Here is a tiny trained network, its code and every weight. The questions are about switching its units off for an input and a target symbol, where a switched-off unit gives its printed mean instead of its output.

import numpy as np


def w(rows, s, z=0):
    codes = np.array(rows[::2]) - 128.0
    scale = np.full(codes.shape[1], s)
    scale[-1] = z or s
    return codes * scale


def norm(h):
    return h / np.sqrt((h * h).mean(-1, keepdims=True) + 1e-5)


def f(y):
    return np.maximum(y, 0)


def softmax(a):
    e = np.exp(a - a.max(-1, keepdims=True))
    return e / e.sum(-1, keepdims=True)


def log_softmax(a):
    a = a - a.max(-1, keepdims=True)
    return a - np.log(np.exp(a).sum(-1, keepdims=True))


def net(x, mask):
    ids = ['ΓΞΠΨΩαδεηθλμ'.index(c) for c in x.split()]
    T = len(ids)
    res = E[ids] + P[:T]
    u = 0
    for l in range(2):
        r = norm(res)
        for j in range(2):
            rows = slice(2 * j, 2 * j + 2)
            q, k, v = (r @ M[l][rows].T for M in (Q, K, V))
            z = softmax(np.where(np.tri(T) > 0, q @ k.T / 2**0.5, -1e9)) @ v
            o = O[l][rows]
            res = res + np.where(mask[u + j], z, o[:, -1]) @ o[:, :-1]
        u += 2
        y = f(norm(res) @ A[l][:, :-1].T + A[l][:, -1])
        res = res + np.where(mask[u : u + 16], y, B[l][:, -1]) @ B[l][:, :-1]
        u += 16
    return log_softmax(norm(res)[-1] @ U[:, :-1].T + U[:, -1])


Q, K, V, O, A, B = {}, {}, {}, {}, {}, {}
E = w([
[165,110,101,182],'Γ',
[123,150,133,192],'Ξ',
[86,180,183,141],'Π',
[80,154,205,113],'Ψ',
[155,95,222,163],'Ω',
[183,71,146,138],'α',
[143,89,143,179],'δ',
[120,231,1,107],'ε',
[140,170,6,105],'η',
[139,96,214,105],'θ',
[142,151,58,183],'λ',
[179,109,84,58],'μ',
],0.012)
P = w([
[112,115,131,120],'0',
[81,33,105,182],'1',
[253,146,145,194],'2',
[47,42,60,122],'3',
[191,152,134,219],'4',
[143,106,84,50],'5',
[57,100,91,181],'6',
[215,62,156,119],'7',
],0.011)
Q[0] = w([
[2,96,86,126],'0.h0',
[157,171,127,48],'0.h0',
[205,225,164,202],'0.h1',
[190,130,131,67],'0.h1',
],0.0097)
K[0] = w([
[212,107,163,1],'0.h0',
[164,80,157,223],'0.h0',
[6,14,88,98],'0.h1',
[62,124,131,193],'0.h1',
],0.0082)
V[0] = w([
[108,103,49,158],'0.h0',
[208,87,143,150],'0.h0',
[110,158,85,248],'0.h1',
[161,21,91,146],'0.h1',
],0.019)
O[0] = w([
[66,145,105,132,174],'0.h0',
[129,42,162,86,166],'0.h0',
[62,103,237,241,234],'0.h1',
[87,5,88,97,255],'0.h1',
],0.013,0.0066)
A[0] = w([
[45,109,129,97,71],'0.n0',
[156,99,135,88,124],'0.n1',
[141,81,138,116,61],'0.n2',
[185,102,69,186,146],'0.n3',
[164,72,175,107,82],'0.n4',
[151,126,102,99,2],'0.n5',
[144,99,140,125,52],'0.n6',
[76,104,120,158,71],'0.n7',
[123,132,157,204,102],'0.n8',
[178,144,44,91,95],'0.n9',
[115,184,198,111,183],'0.n10',
[104,125,99,158,132],'0.n11',
[105,202,126,77,155],'0.n12',
[145,120,74,114,70],'0.n13',
[95,96,185,105,133],'0.n14',
[71,133,105,9,73],'0.n15',
],0.013,0.0038)
B[0] = w([
[121,73,56,182,219],'0.n0',
[206,129,78,119,182],'0.n1',
[110,122,56,83,188],'0.n2',
[193,114,169,152,191],'0.n3',
[120,124,20,103,207],'0.n4',
[176,87,174,133,139],'0.n5',
[127,149,86,100,148],'0.n6',
[133,79,72,178,235],'0.n7',
[249,66,146,176,253],'0.n8',
[220,37,128,174,181],'0.n9',
[204,71,72,185,191],'0.n10',
[126,61,143,152,187],'0.n11',
[31,74,57,136,149],'0.n12',
[172,107,202,156,159],'0.n13',
[120,79,66,201,252],'0.n14',
[218,56,185,225,182],'0.n15',
],0.014,0.0056)
Q[1] = w([
[108,89,111,157],'1.h0',
[128,40,94,221],'1.h0',
[178,20,72,238],'1.h1',
[96,252,180,65],'1.h1',
],0.042)
K[1] = w([
[144,163,175,101],'1.h0',
[59,191,187,32],'1.h0',
[40,194,168,7],'1.h1',
[131,57,54,167],'1.h1',
],0.021)
V[1] = w([
[147,96,237,87],'1.h0',
[104,65,93,117],'1.h0',
[151,61,5,112],'1.h1',
[59,113,130,148],'1.h1',
],0.025)
O[1] = w([
[201,23,44,96,65],'1.h0',
[115,100,201,80,158],'1.h0',
[138,149,249,71,253],'1.h1',
[30,98,127,120,88],'1.h1',
],0.017,0.016)
A[1] = w([
[42,142,189,123,157],'1.n0',
[51,128,186,13,89],'1.n1',
[229,31,181,93,193],'1.n2',
[59,134,202,165,196],'1.n3',
[166,204,118,138,50],'1.n4',
[147,73,148,177,46],'1.n5',
[49,129,153,117,155],'1.n6',
[72,90,138,114,28],'1.n7',
[85,53,104,144,4],'1.n8',
[220,83,130,60,157],'1.n9',
[210,158,178,165,63],'1.n10',
[159,67,37,192,5],'1.n11',
[190,137,158,170,125],'1.n12',
[8,241,121,90,141],'1.n13',
[142,131,127,156,9],'1.n14',
[129,146,181,76,26],'1.n15',
],0.015,0.0026)
B[1] = w([
[139,189,49,156,179],'1.n0',
[172,51,253,144,183],'1.n1',
[88,220,50,120,253],'1.n2',
[120,131,74,70,197],'1.n3',
[140,111,190,88,149],'1.n4',
[92,135,158,92,176],'1.n5',
[140,167,59,136,160],'1.n6',
[103,180,93,107,150],'1.n7',
[128,181,112,73,158],'1.n8',
[140,49,50,177,195],'1.n9',
[82,188,103,77,190],'1.n10',
[191,93,226,143,183],'1.n11',
[99,144,90,86,183],'1.n12',
[185,16,151,156,144],'1.n13',
[127,104,142,125,137],'1.n14',
[160,116,169,142,162],'1.n15',
],0.029,0.014)
U = w([
[197,113,37,85,141],'Γ',
[79,113,168,119,168],'Ξ',
[54,151,95,203,30],'Π',
[171,247,146,149,191],'Ψ',
[32,85,82,128,16],'Ω',
[49,80,119,92,13],'α',
[133,12,102,134,194],'δ',
[226,187,172,82,5],'ε',
[224,118,73,52,168],'η',
[192,184,123,209,220],'θ',
[60,126,182,185,231],'λ',
[179,82,144,57,109],'μ',
],0.012,0.0018)

Each question gives the input, a string of symbols that net reads in full, and the target symbol t.
The units are the heads (2 rows each of Q, K, V and O) and the neurons (one row each of A and B). Each row of codes is followed by its name. A weight is (code - 128) times the scale printed after its matrix; where a second scale follows, it is the last column's (O, A, B and U).
mask holds one flag per unit, layer by layer, with each layer's heads first. A switched-off unit (its flag False) gives its mean, the last column of its rows in O or B, instead of its output. The means were averaged over made-up inputs and are rounded, as every weight is.
A unit's drop is (log p(t) with every unit on - log p(t) with that unit switched off) / (log p(t) with every unit on - log p(t) with every unit switched off).
unit that matters most: the unit with the biggest drop
k most important neurons of layer l: the k neurons of layer l with the biggest drops, biggest first
heads that matter: for each layer, one digit per head in row order, 1 if its drop is at least 0.15 and else 0, layers parted by /
drop when u is switched off: that unit's drop, to one decimal
input Ξ Ψ Π Ξ Ξ, target δ: heads that matter -> 01 / 01
input η Ξ Ω Π Π θ μ ε, target λ: unit that matters most -> 0.h0
input λ ε η δ δ θ λ Ω, target Ω: heads that matter -> 01 / 00
input Ξ Ω Ξ Ψ θ λ, target δ: heads that matter -> 11 / 01
input Ξ Ω Ω Π θ α Γ η, target δ: heads that matter -> 01 / 01
input η Γ ε Ξ Γ λ ε Ω, target λ: heads that matter -> 10 / 10
input Ξ η ε μ, target δ: heads that matter -> 01 / 11
input ε Ξ θ, target Π: heads that matter -> 11 / 00
input Ψ Ψ η θ η ε θ, target Ψ: heads that matter -> 11 / 11
input η λ Ω, target λ: heads that matter -> 10 / 10
input Ξ ε Π, target δ: heads that matter -> 01 / 11
input Ψ Ξ μ, target Ψ: heads that matter -> 01 / 11
input θ Π Ξ α δ, target Γ: heads that matter -> 01 / 10
input Ξ θ Ψ, target δ: unit that matters most -> 0.h1
input Ξ α Γ Γ η Ξ λ, target δ: 2 most important neurons of layer 1 -> (1.n2; 1.n11)
input Ψ Ω α, target Ψ: 3 most important neurons of layer 0 -> (0.n12; 0.n8; 0.n10)
input η Γ μ Ψ Ξ η, target λ: 3 most important neurons of layer 0 -> (0.n15; 0.n14; 0.n12)
input Π Ξ Π Ξ, target Ψ: 2 most important neurons of layer 0 -> (0.n10; 0.n12)
input Ψ Ψ μ θ μ Ξ, target Ψ: 3 most important neurons of layer 0 -> (0.n12; 0.n8; 0.n15)
input Ξ Π λ Ξ θ θ, target δ: unit that matters most -> 1.h1
input Ξ λ Ψ δ, target δ: 3 most important neurons of layer 1 -> (1.n11; 1.n2; 1.n0)
input Π Π Π θ α Ξ, target θ: drop when 1.n1 is switched off -> 0.1
input η μ Ξ Ξ Ψ η Ξ, target λ: drop when 0.h0 is switched off -> 0.3
input θ η λ Ξ Ψ θ Π, target η: drop when 0.h1 is switched off -> 1.1
